In the rows, zero is written as 128.
Each row has a class, written as a number after it; each block has new classes, again numbered from 0 up.
[118 116 163 164 165 130 137 162 159 144  60 109 113 146 148 130 138  91
 120 151 158 150 104 125 120  92  93 163 141 164 138  84 165  82 118 116] => 5
[127 133 180 103 143 163 118 186 154  84 117  86 141 163 214 177 150 147
 169 183 122 139 156 139  93 106 157 147  89 164 142 111 136 106 133 104] => 9
[101 126 115 115 124  97 157 101 143 100 110 104 104 119  92 110 131 134
 140 158 122 212 107 137  95 110 132 120 146 107 132 105 121 154 161 104] => 0
[127 198 113 111 163  92 137 128 184 124 130 122  84 175 155 151 114 139
  92  73 104 186 129 153  64 120 172 159 112 103 103 122 135 124  84 136] => 3
[147 116 137 157 164 120 137 163 142 148 122  89 137 154 137 135 125 105
 117 150 142 165  93 117 135 119 106 158 152 160 122  76 141  85 124  93] => 6
[147 146 141  87 102 171 129 146  79 100 132 136 150 190 228 160 109 118
 133 158 109 108 167 145  95 145 105 136 108 218 150 107 147 100 133 106] => 4
[141 131 170 112 147 174 117 183 155  84 113  87 144 162 211 181 142 154
 164 182 123 127 148 136  98 107 153 145  85 162 137 120 129 113 125 108] => 6
[145 135 145 145 164 109 144 166 150 152 103  85 131 155 129 129 130 108
 123 154 142 179 107 133 127 107 111 158 152 161 118  81 153  80 124  95] => 5
[142 134 163 104 149 154 111 183 159  80 104  83 136 159 214 179 146 163
 163 177 121 140 146 147  89 102 138 152  94 164 137 110 128 121 137 117] => 3
[148 116 161  80 129 145 120 178 152  83  95  92 127 142 194 172 142 159
 165 169 142 156 128 170  79  75 133 152  81 134 151 102 113 119 157 125] => 1
[135 165 155 104 103 183 139 166  90 100 104 129 142 166 223 159 120 133
 164 182 110 111 177 150  85 146 120 137 124 196 142  95 141 103 149 115] => 5
[109 121 157 162 164 133 136 163 155 134  59 111 117 149 145 134 138  95
 125 154 152 158  97 116 117 104  96 165 146 167 141  79 164  72 116 119] => 5
[100 125 119 152 119  54 168 104 146  89 134 107 110 125  98 106 116 139
 150 145 109 214 112 149 102  53 124 123 115 122 130 112 143 129 174 130] => 9
[145 106 135 134 137 107 152 174 130 147  87 111 126 140 146 130 139  93
 105 134 153 166  92 132 126 102 100 165 153 147 116  77 133  78 129 104] => 9
[145 114 153  77 134 148 121 180 145  75  99  89 135 142 188 164 146 157
 165 170 135 154 124 165  73  86 139 145  78 130 150 105 116 112 154 122] => 0
[138 153 151 102  98 170 134 159  86  99 107 128 138 171 231 154 119 125
 159 171 114 113 174 149  82 143 114 137 121 195 136  92 147 104 149 120] => 3
[143 128 161  89 158 162 106 177 126  64 116  98 145 170 219 177 145 141
 171 164 123 142 129 137  76  95 140 135  79 175 133 117 151 102 144 110] => 4
[129 154 148 109  93 157 120 150  80 114 139 142 159 184 252 147 105 131
 147 176 102  98 173 131  88 158  96 128 108 191 162  87 137  95 121  97] => 0
[145 109 153  76 132 142 126 179 151  78 100  89 130 148 176 170 145 153
 167 165 144 157 134 171  85  73 133 144  85 130 147 106 120 106 153 132] => 8
[127 200  98 122 164  97 132 126 183 122 127 124  84 186 158 158 118 143
  89  70 109 183 132 149  67 117 159 158 101  99 122 120 131 125  96 142] => 4
[131 157 147 112  91 180 138 164  85 102 119 128 139 162 229 166 125 112
 161 171 121 101 182 151  80 136 113 134 120 194 148  95 149  94 150 112] => 4
[143 119 142 148 161 114 134 172 147 146  95  87 129 156 145 131 127 100
 119 148 153 170  94 125 128 102 112 154 150 154 122  77 142  87 131  98] => 1
[ 99 136 123 153 121  79 169  94 148  93 118 117 107 125  93  98 111 133
 162 152 124 214 109 124 114  71 132 120 147 125 117 100 148 138 174 104] => 1
[120 112 146 172 148 127 134 158 151 136  75 119 120 150 150 138 132  96
 116 146 153 151  94 119 109 102  93 170 132 163 142  73 151  78 125 119] => 7
[142 127 160  87 158 153 109 174 130  66  99 101 142 168 210 174 140 144
 175 163 129 144 128 137  80  95 150 137  81 172 127 113 150 110 144 111] => 1
[131 148 145  99  88 155 131 150  75 109 131 144 160 180 238 149 110 135
 148 171  97 106 173 136  86 160  97 129 110 193 160  86 137  91 123  94] => 0
[117 107 140 163 151 136 135 165 143 131  69 115 118 144 167 143 138 101
 121 156 154 152  97 116 119 105  90 164 135 159 147  75 151  80 117 122] => 6
[101 124 132 141 122  73 168  87 141  96 135 118 111 135  94  95 117 134
 163 154 120 210 111 115 124  74 129 122 146 129 118 100 154 129 168 104] => 9
[115 109 139 174 157 133 132 161 149 130  72 107 122 143 160 144 138 106
 123 156 150 147  99 114 118 103  87 162 134 160 144  80 153  80 116 122] => 6
[104 165 104 134 166  74 142 156 166  95 133 116 103 143 159 170 147 152
 117 102  96 205 124 146  52 129 155 153 110  99 122 108 106 116  95 150] => 1
[141 117 146 143 164 115 134 168 147 144 123  90 135 157 145 130 129  93
 120 150 147 174  99 119 130 119 114 156 147 158 121  74 145  85 127  89] => 7
[ 92 130 118 107 120  88 159  95 137  99 123 107 106 120 104 116 132 140
 151 157 121 213 114 134  97 112 129 122 140 106 133 101 126 149 158 107] => 9
[147 119 164  79 161 152 111 177 131  65 101  99 139 172 223 174 138 134
 167 163 135 145 133 142  79  91 151 136  77 171 134 117 151 106 146 114] => 1
[140 126 169  89 154 163 115 173 131  63 111  98 141 172 212 165 145 143
 175 165 119 146 129 145  78  89 144 141  70 183 125 120 155 108 144 109] => 2
[121 110 148 159 158 119 133 165 152 137  72 106 117 148 162 140 135  88
 114 143 153 158 103 123 119 104  91 167 135 164 140  79 160  79 119 119] => 3
[102 134 120 152 114  77 171  87 139  94 146 118 116 129  88  97 121 130
 165 155 125 210 112 118 115  75 123 121 145 128 119  99 153 130 168  97] => 4
[145 111 133 147 144 117 144 173 142 143  90 106 125 136 148 129 136  95
 110 140 154 161  90 133 120  96  91 163 145 144 118  72 134  84 133 102] => 0
[116 116 144 172 153 131 144 163 159 134  70 111 117 154 160 138 131  87
 116 154 158 155 103 117 117 105  98 171 131 166 145  74 149  81 122 107] => 0
[123 107 147 164 154 121 138 161 152 136  75 108 118 147 162 137 134  90
 114 148 157 154 100 122 116 102  87 171 135 164 138  77 154  81 121 120] => 3
[146 113 159  79 136 143 115 182 146  77  95  93 128 143 203 168 150 156
 170 170 137 147 131 168  72  80 134 144  81 135 147 102 123 120 157 131] => 7
[145 117 149 149 160 107 144 160 148 145 114  86 131 155 152 124 125 105
 123 155 144 176 107 127 125 108 108 157 144 158 117  81 145  89 123  96] => 3
[147 110 137 142 121 123 154 169 134 152  92 112 123 135 132 130 141  84
 101 127 151 161  87 135 125  95 100 164 140 142 109  87 137  82 127 105] => 2
[142 143 143  78 110 165 127 146  76 105 144 137 150 194 246 153 107 112
 128 166 114 105 162 135  98 159 113 139 117 210 149  99 140 104 127 104] => 9
[137 132 164 103 146 166 117 185 159  84 105  90 137 166 203 179 144 149
 165 179 132 137 153 142  97  94 154 141  94 155 135 117 132 109 130 110] => 8
[118 174 100 127 169  96 129 125 152 108 143 143 109 143 138 167 144 179
 122  84  86 165 124 141  76 139 123 163 112 127 119 105 126 124  90 158] => 5
[101 175 102 119 163  77 143 156 163  93 133 119 103 142 154 164 155 152
 113 106  91 202 126 145  54 136 153 151 121  96 120 113 112 119  90 155] => 5
[105 126 103 112 113  93 164  99 140 100 121 110 106 116  86 117 129 137
 145 158 129 220 107 141  99 100 130 119 143  94 122 102 114 155 163 112] => 8
[104 173 110 109 164  76 145 157 162  92 141 120 106 146 151 155 145 155
 117 107  90 207 119 147  58 133 162 149 115  96 120 116 108 117  90 151] => 5
[108 112 159 169 152 134 142 160 159 139  73 109 116 148 161 139 137  88
 115 150 155 154 106 116 115  99 101 168 129 156 142  82 157  75 118 109] => 9
[135 160 146 108  92 185 130 164  82  94 105 123 143 171 227 167 122 130
 166 171 110 107 179 149  81 135 112 128 111 194 147  97 148  95 159 116] => 4
[112 116 140 168 159 135 132 174 156 131  66 108 120 146 168 138 138  87
 116 155 157 153 100 118 114 105  91 167 129 160 144  75 152  77 118 111] => 0
[103 131 105 162 112  61 161 107 145  90 126 106 109 128  94 115 120 126
 135 137 115 206 110 147  98  56 113 119 121 118 140 116 143 127 177 138] => 4
[111 175  84 133 166  90 132 130 159 102 133 139 105 142 149 177 138 179
 116  74  89 167 124 145  67 139 128 162 109 118 124 102 115 128  91 155] => 1
[126 160  90 124 173  86 125 121 154 103 147 136 105 147 149 172 143 175
 110  73  84 172 118 135  72 140 128 160 115 117 111 111 122 131  93 161] => 3
[136 151 143 102  85 159 128 143  77 111 135 145 156 183 245 144 100 148
 153 173 103 100 173 140  96 150  96 129 101 185 165  88 137 100 123 109] => 6
[101 129 115 119 122 102 163  98 139 100 120 100 105 119  84 117 135 136
 143 152 115 222  99 142  86 110 132 127 139 112 128 108 127 151 163 106] => 2
[144 103 140 155 136 111 149 166 138 151  87 116 127 135 131 125 138  89
 101 136 153 161  92 127 126 108  93 163 152 148 114  76 133  87 129 103] => 7
[108 126 120 141 122  72 168  88 152  95 142 115 113 133  73  98 114 135
 159 152 129 218 109 124 124  70 128 118 146 115 110 104 141 135 166 103] => 8
[115 107 151 165 156 127 134 164 156 134  71 113 120 152 163 134 139  88
 114 148 157 150 103 116 120 106  92 163 130 160 142  75 156  84 119 113] => 7
[154 112 137 146 134 105 158 169 141 150  87 108 125 139 140 127 133  91
 102 136 155 168 100 137 127 102  96 172 149 155 106  79 137  83 124 103] => 3
[145 148 146 106 107 183 134 158  87  96 128 120 148 170 229 163 118 131
 165 179 118  99 176 149  85 140 115 136 116 195 144  93 146  99 146 113] => 6
[110 126 111 152 114  59 161 110 144  88 125 113 107 126 100 106 117 129
 141 144 115 206 109 155 102  50 124 123 114 130 126 113 143 140 178 140] => 7
[152 109 137 145 138 115 155 166 138 147  92 108 128 133 141 135 129  91
 103 130 152 164  92 134 115 104  92 170 148 148 110  80 140  71 126 106] => 3
[105 126 102 118 120  94 165  97 140 100 119 111 106 118  89 126 133 130
 143 154 128 222 116 137  97 105 126 121 143 100 123 102 127 149 165 108] => 8
[100 165 102 114 158  72 139 154 156  94 152 115 107 144 152 167 151 155
 116  98  86 204 117 141  59 135 154 151 118  96 118 107 107 109  96 151] => 9
[ 97 126 116 154 117  63 160 115 145  84 123 105 112 121 112 126 122 135
 147 149 108 200 115 149  98  56 114 126 115 132 137 115 144 125 175 135] => 9
[107 129 116 110 118  83 164  94 136 102 123 108 102 113  93 109 125 135
 146 151 121 223 114 142  92 113 131 123 150 101 125 104 127 151 166 112] => 3
[134 136 146 147 167 111 143 166 152 152 102  84 132 156 132 126 128 105
 121 154 143 178 105 128 127 117 110 154 149 155 125  80 150  81 117  95] => 5
[132 156 155 109 103 174 133 172  91  97  93 127 135 172 240 165 117 121
 164 175 118 112 177 154  80 132 122 135 115 201 144  92 144 105 154 113] => 1
[145 125 136 151 159 117 134 165 146 147 115  85 135 157 137 136 130 110
 122 142 142 170 100 120 133 108 100 154 150 154 126  78 146  74 128  95] => 4
[104 137 114 161 110  78 165 109 152  88 124 103 109 134  92 113 114 135
 146 142 109 205 106 147 103  54 123 129 113 130 128 118 145 123 173 138] => 2
[138 158 147  95  91 174 137 155  86  98 117 132 140 168 234 157 116 130
 165 176 116 110 179 147  84 147 114 141 122 196 138  89 143 104 146 116] => 3
[142 112 163  82 135 142 123 175 144  78 104  88 128 148 195 169 155 158
 169 174 131 161 131 159  77  78 143 148  84 135 144 105 124 114 158 129] => 9

A new block, with new classes numbered from 0.
[165  82 110 143 195 136 139 111 140  82 132 113 102  69 100  99 120 130
 113 168 117 170 143 127  98  98  82 113 114 100 155 137 125 138 120 127] => 3
[ 97 172 132 115  83 138  74 117 128 164 145 167 187 163 104 161 152 110
 125 108 113  65  79  56 105 135 183 135 157 148  99  94 195 120 157 138] => 9
[125 120 110 111 123 159 154 155 130 116 121 135 137 156 140 161 144 139
 120 109 135 127 106 139 176 127 152 160 112 158 116 101 125 102 132 115] => 6
[165 118  93  95  97 164 121  94 136 141 163 149 162  92  51 161 150 102
 105 181 116  78 120  58 110 174 110  40 154 169 130 145 155 131 140 212] => 6
[127 144 144 102  67  76 141 105 130 162 122 128 135 216  89 117 117 159
 142  74 131  59 121 121 133 155 123  75 136 178 104 131  93 120 164 195] => 7
[195  93 126 185 235  72 134 114 134  74 131 111  77  56  58 104 113 132
 110 218  89 191 154 177  70  41  30 116 115  18 116 168 132 143 106 132] => 10
[150  93 129 157 190  99 137 114 127 104 111 124 102  94 113  96 113 133
 124 140 123 172 146 158 107  87  83 131 115  86 139 140 119 139 122 127] => 2
[148  93 129 156 190  96 105  64 117 115 130 107  85  64 111  65  98 122
 123 168 114 171 173 139  75 121  64  69 123  69 169 176  96 162 125 155] => 8
[ 89 182 176 156  81  61  84  94 108 182 118  99 108 171 168  84 104 134
 159  93 141 120 153 172  95 156 154  89 145 102 116 171  61 149 120 148] => 0
[105 171 151 141  91 117  43  69 122 177 150 130 135 100 140 118 126  93
 124 159 122 105 147 112  73 180 138  58 174 101 119 180 112 153 125 155] => 9
[132 174 159 167 136  39 112 109 107 150 125 128 115 168 114  96 115 151
 147 126 104 126 130 188  90  81 111 136 139  47  90 157 117 138 135 147] => 8
[159 118 127 134 104  97 130 111 136 139 137 124 120 130 101 135 122 134
 120 149 118 100 136 136 117 138  94  80 138 130 121 156  97 125 129 165] => 10
[122  94  85  98 158 226 115 142 131 112 145 154 157  68 117 156 155  97
  96 160 131 138 102  45 139 144 151 137 117 162 153  90 195 114 123 104] => 6
[166  77 123 146 220 121 179 161 128  65 114 118  89 101 118 116 124 139
 120 151 117 203 117 185 144  55  79 180  92  92 134 112 145 126 117  87] => 4
[146 117 150 181 214  73 148 152 123  83 102 111  81 136 150  81 104 162
 129 129 108 212 135 226 112  28  81 211  96  34 107 125 115 129 118  74] => 5
[129 166 180 165  94  50 120 110 117 168 115 103  99 163 163 111 109 136
 156 118 133 130 163 237 120 138 124 104 152  71 100 190  43 144 115 144] => 2
[127  87 115 102 118 129 202 151 146  97 110 116 120 227 121 134 124 186
 134  46 129 110  96 120 182 110 131 165  82 210 143  72  93  99 150 123] => 3
[121 190 179 174  93  40  35  91 110 211 130 104 113 131 153  97 107 120
 144 159 121 124 168 170  59 148 128  69 182  43  97 211  69 154 110 137] => 10
[ 87 116 120  84 104 184 105 139 128 153 122 147 166 165 121 141 141 116
 135  69 138  99  88  33 149 157 183 133 118 211 138  72 168 114 152 113] => 4
[120 109 113 129 155 133 123 125 128 119 116 132 119 141 104 113 125 135
 125 100 125 129 116  82 129 111 123 142 100 157 139 100 149 124 138 127] => 1
[130 137 127 130 122 110  81  75 128 160 126 140 154 131  63 110 120 121
 129 117 115 101 125  54  72 131 121  66 151 137 121 132 143 145 164 189] => 2
[103 129 143 135 107 115 151 150 121 135 100  94  76 184 216 121 113 142
 150  76 159 151 157 211 188 152 151 160 101 142 135 139  35 120 106  82] => 1
[116 133 119 113  92 159 151 190 132 133 129 134 142 160 168 184 153 135
 127 115 147 112 101 149 193 137 172 182 121 148 106 107 126  96 113  75] => 10
[104 116 127  95 125 142 159 149 129 115 109 145 154 202  96 136 135 156
 132  63 128  89  79  65 159 107 159 170  96 190 120  54 172 103 166 120] => 7
[106 112 119 116 123 203 134 169 126 114 127 128 125  87 209 147 145 114
 119 129 154 165 127 151 182 159 165 179 109 144 142 118 114 110  90  59] => 5
[156 139 150 177 155  94 122 130 115 129 134 119  91  68 156 115 128 111
 121 196 125 173 154 235 104 110  98 128 147  38 110 193 103 139  81 116] => 2
[133 122 123 128 172 150 112 131 127 103 129 156 153 111  64 132 145 126
 116 143 101 121  92  60 108  73 132 162 121 117 107  78 211 118 150 114] => 7
[166 115  84 103 130 245 181 202 140  79 174 150 141  37 142 221 187 100
  96 225 136 126 104 158 192 128 158 178 125 129 108 117 172  87  82  76] => 3
[110 126 146 137 130 105 110 105 119 140 114 113 114 142 156  81 107 142
 136  97 131 152 144 128 110 139 123 114 117 124 136 144  92 141 128 129] => 5
[105 164 170 162 111  57  59  87 115 179 115 119 128 174 124  89 103 132
 150 108 115 112 142 116  66 119 137  96 147  83 108 156 100 149 143 143] => 10
[165 115 109 146 180 125 152 145 126  98 146 134 104  75 111 130 139 135
 108 187 114 163 132 178 137  88  78 143 124  67 117 142 151 121 115 115] => 8
[ 86 124 155 123 108 109 100  93 117 153 104 102 102 153 178  77 101 129
 150  86 156 132 164 136 125 175 147  96 120 140 148 152  57 145 122 118] => 7
[148 102  89 112 165 171 145 138 135  99 136 151 140 116  54 148 145 128
 106 138 111 113  90  39 131  98 114 140  99 173 135  85 197 110 146 150] => 1
[158 177 149 170 132 115 137 192 129 122 151 143 129 123 132 189 154 130
 114 203 109 136  99 222 131  71 123 199 145  41  64 154 155 100  92  84] => 10
[125  97 146 164 188  67 158 119 117  95  94  90  65 149 173  65  93 162
 146  96 128 196 157 220 142  88  88 161  91  72 157 138  60 143 120  95] => 8
[156  85  92  98 153 176 131 112 142  95 145 150 154  85  43 140 145 120
 106 158 117 100 104  29 115 122 112  97 119 167 137  99 190 120 149 166] => 7
[150 100  82 130 201 206 182 219 137  58 133 154 124  95 114 195 166 132
 105 154 119 165  81 126 195  48 138 252  78 125 111  56 211  82 112  46] => 1
[169  78  85  83 112 164 195 137 156  85 138 160 160 148  48 168 146 152
 104 112 113  77  86  73 168 108  91 122 104 213 118  73 169  93 174 186] => 5
[ 83 206 166 143  50  77  39  89 109 223 127 116 131 191 150 105 111 113
 158  88 134  79 144 114  82 183 178  78 165 128 107 173  88 145 127 161] => 1
[100 125 139 147 163 116  79  86 116 131 115 117 124 106 114  70 113 120
 135 109 123 151 132  67  71 114 136 107 119 113 155 112 140 155 138 129] => 0
[ 91 136 166 147 140 122  66  96 104 159 116 108 102  91 182  89 110  92
 142 137 135 166 158 146 100 148 147 106 134  93 137 166  98 156 108  90] => 4
[131 153 141 140 101  88 102  86 123 154 136 113 117 111 118 100 119 124
 134 136 134 117 151 136  88 157 113  54 153 118 130 167  94 149 124 178] => 0
[131 108 116 131 157 134 141 125 141 105 125 123 118 144 100 112 119 148
 125 107 119 137 121 107 117 105 112 133 106 136 136 108 133 119 136 125] => 3
[ 85 203 157 145  87 102  49 106 112 188 136 139 158 144 119 117 132 113
 142 111 121  93 112  89  69 129 175 109 164  99  95 125 161 139 143 136] => 0
[ 80 134 137  92  44 100 115  74 129 177 107 107 147 232 125  97 104 151
 160   5 154  59 128  63 128 198 170  59 124 231 153 106  60 142 177 192] => 0
[141 133 124 105  74  97 208 168 128 131 124 129 125 209 151 165 136 170
 138  81 141  96 104 207 208 135 132 157 114 162 114 116  86  96 139 136] => 8
[105 147 179 166 118  45  96  90 120 162 109  89  81 177 178  67  90 151
 161  92 135 141 178 217  92 134 122 102 135  78 124 184  23 149 117 130] => 3
[170 129 125 137 156 103 191 166 139  84 142 148 128 150  83 180 150 157
 113 151  95 117  86 181 156  58  99 183 119  99  87  99 167  99 138 129] => 9
[167 179 139 141  87  98 151 159 127 153 150 113 101 143 146 166 137 124
 130 174 136 107 142 241 144 140 124 123 157  83  83 187  87 113  97 141] => 1
[123 101 143 122 123  92 128 101 125 142 107 111 111 170 119  88 105 137
 144  79 134 129 134 132 125 148 110  90 114 164 143 140  88 138 138 159] => 4
[ 94 138 123  99  91 154 119 111 125 155 126 116 141 155 132 121 123 128
 135  78 149 102 124  60 128 177 170  87 129 185 153 103 116 129 147 141] => 0
[178 112  99 117 128 187 171 178 138  94 159 139 128  53 145 184 165 115
  95 203 136 147 121 187 169 135 113 150 136 113 110 146 142 101  94 107] => 5
[119 102 114 153 212 172  71 111 117 105 129 138 121  25 138  99 135  93
 103 184 117 200 135  86  85 108 123 140 118  81 155 126 174 144  97  82] => 6
[104 151 132 122 116 160  92 121 119 147 139 133 146 100 133 128 140 104
 130 133 139 116 124  87 103 149 170 113 142 126 134 114 149 132 126 119] => 0
[ 96 147 158 146 126  96  99 113 119 160 102 128 132 177 142 108 113 138
 145  80 131 128 130 134 113 112 145 145 132 113 114 122 110 135 150 115] => 2
[160  64  67  89 159 224 174 146 151  63 150 148 143  69 104 182 160 112
  91 162 132 132 100  80 172 142 120 141 105 185 159  86 164 107 125 120] => 9
[167 125 127 140 140  80 179 133 130 110 138 129 107 146  98 139 125 155
 119 151 109 121 123 201 145  84  73 132 123  94 103 141 128 117 143 153] => 8
[ 99  99 129 100 113 142 149 134 128 117 100 125 126 185 156 113 125 151
 141  62 156 112 122 119 175 146 157 151  94 189 135  94  93 113 140 112] => 7
[116 161 167 150 102  56  83  75 113 178 123 111 116 165 132  80 101 125
 141 117 117 117 146 157  74 151 126  66 149 103 121 177  79 151 124 179] => 6
[149  79 100 110 165 167 129 111 137  92 132 136 127  75  90 118 133 121
 110 156 131 132 130  75 121 129 105 105 113 149 147 117 147 126 131 140] => 7
[179  41  69  89 181 232 235 192 157  27 151 167 149  86  81 197 174 136
  86 157 121 121  67 102 189  81 115 205  81 193 156  44 209  77 127  98] => 3
[113 116 122 144 180 155 112 145 112 115 132 130 115  62 173 121 137 114
 118 164 135 182 131 149 138 113 135 173 117  76 149 134 152 131 102  67] => 8
[134  91 105 127 174 165 140 126 120  91 133 130 116  71 131 125 137 115
 122 152 124 158 131 115 141 118 127 144 102 111 157 113 144 130 113  98] => 8
[106 132 120 119 106 134  94  94 119 148 133 129 137 129 136 115 128 120
 137 109 130 113 135  88 121 153 152 100 133 133 139 131 117 139 139 134] => 8
[127 102 117 112  87 142  91  95 138 159 134 113 131 121 125 125 120 115
 131 124 145 100 153  82 118 200 135  48 139 167 155 160  77 133 121 163] => 10
[ 94 160 144 117  70 131 106 123 129 175 132 119 136 180 161 129 124 136
 145  91 144  98 135 127 135 169 170 112 148 149 124 141  89 123 131 125] => 3
[115 147 136 123  79 104 133 146 131 145 114 140 159 211 117 145 136 148
 137  77 125  82  87 106 150 122 159 152 122 167 100  99 135 108 144 135] => 10
[145 127 122 138 153 128 128 128 127 122 135 121 107 116 104 132 129 124
 121 148 116 133 129 119 118 113 116 125 120 119 129 131 136 127 121 129] => 1
[130 131 109  85  46 141 114  83 144 152 149 148 172 158  75 155 146 113
 119 110 124  39 100  53 126 199 139  49 148 217 124 126 128 126 154 214] => 9
[166 112 130 140 145 111 187 166 130  85 130 121  95 115 139 136 137 145
 118 164 133 147 125 232 172 104  97 160 111 102 101 148 111 108  95 117] => 7
[171 144 125 108  64 104 129  95 139 157 155 137 152 145  63 138 132 135
 118 148 110  67 121 103 104 155  91  43 158 155  98 158 117 131 161 223] => 5
[127 171 173 195 163  54  83 100 106 142 128  99  78  78 161  73 107 122
 139 178 124 181 176 224  67  95 100 110 153   4 108 197  91 160  97 118] => 0
[145 164 146 161 115 103 112 167 129 144 147 125 121 114 146 162 145 123
 120 189 122 128 123 204 127 107 127 151 152  56  75 171 131 113  90  98] => 10
[144 141 131 141 134 137 138 155 127 124 136 150 144 112 108 164 152 123
 122 157 117 119 104 152 136  96 132 165 137 101  95 119 165 114 117 117] => 2
[119 140 106 108 106 172 108 123 124 141 153 149 159 117 114 149 149 111
 124 137 127  98 111  76 133 153 160 116 137 140 125 116 167 123 137 136] => 8
[138  96  90  72  85 183 158 138 145 130 142 149 161 140  93 168 146 138
 109 101 135  81 103  58 165 168 128 100 120 221 134  93 146 101 157 163] => 5
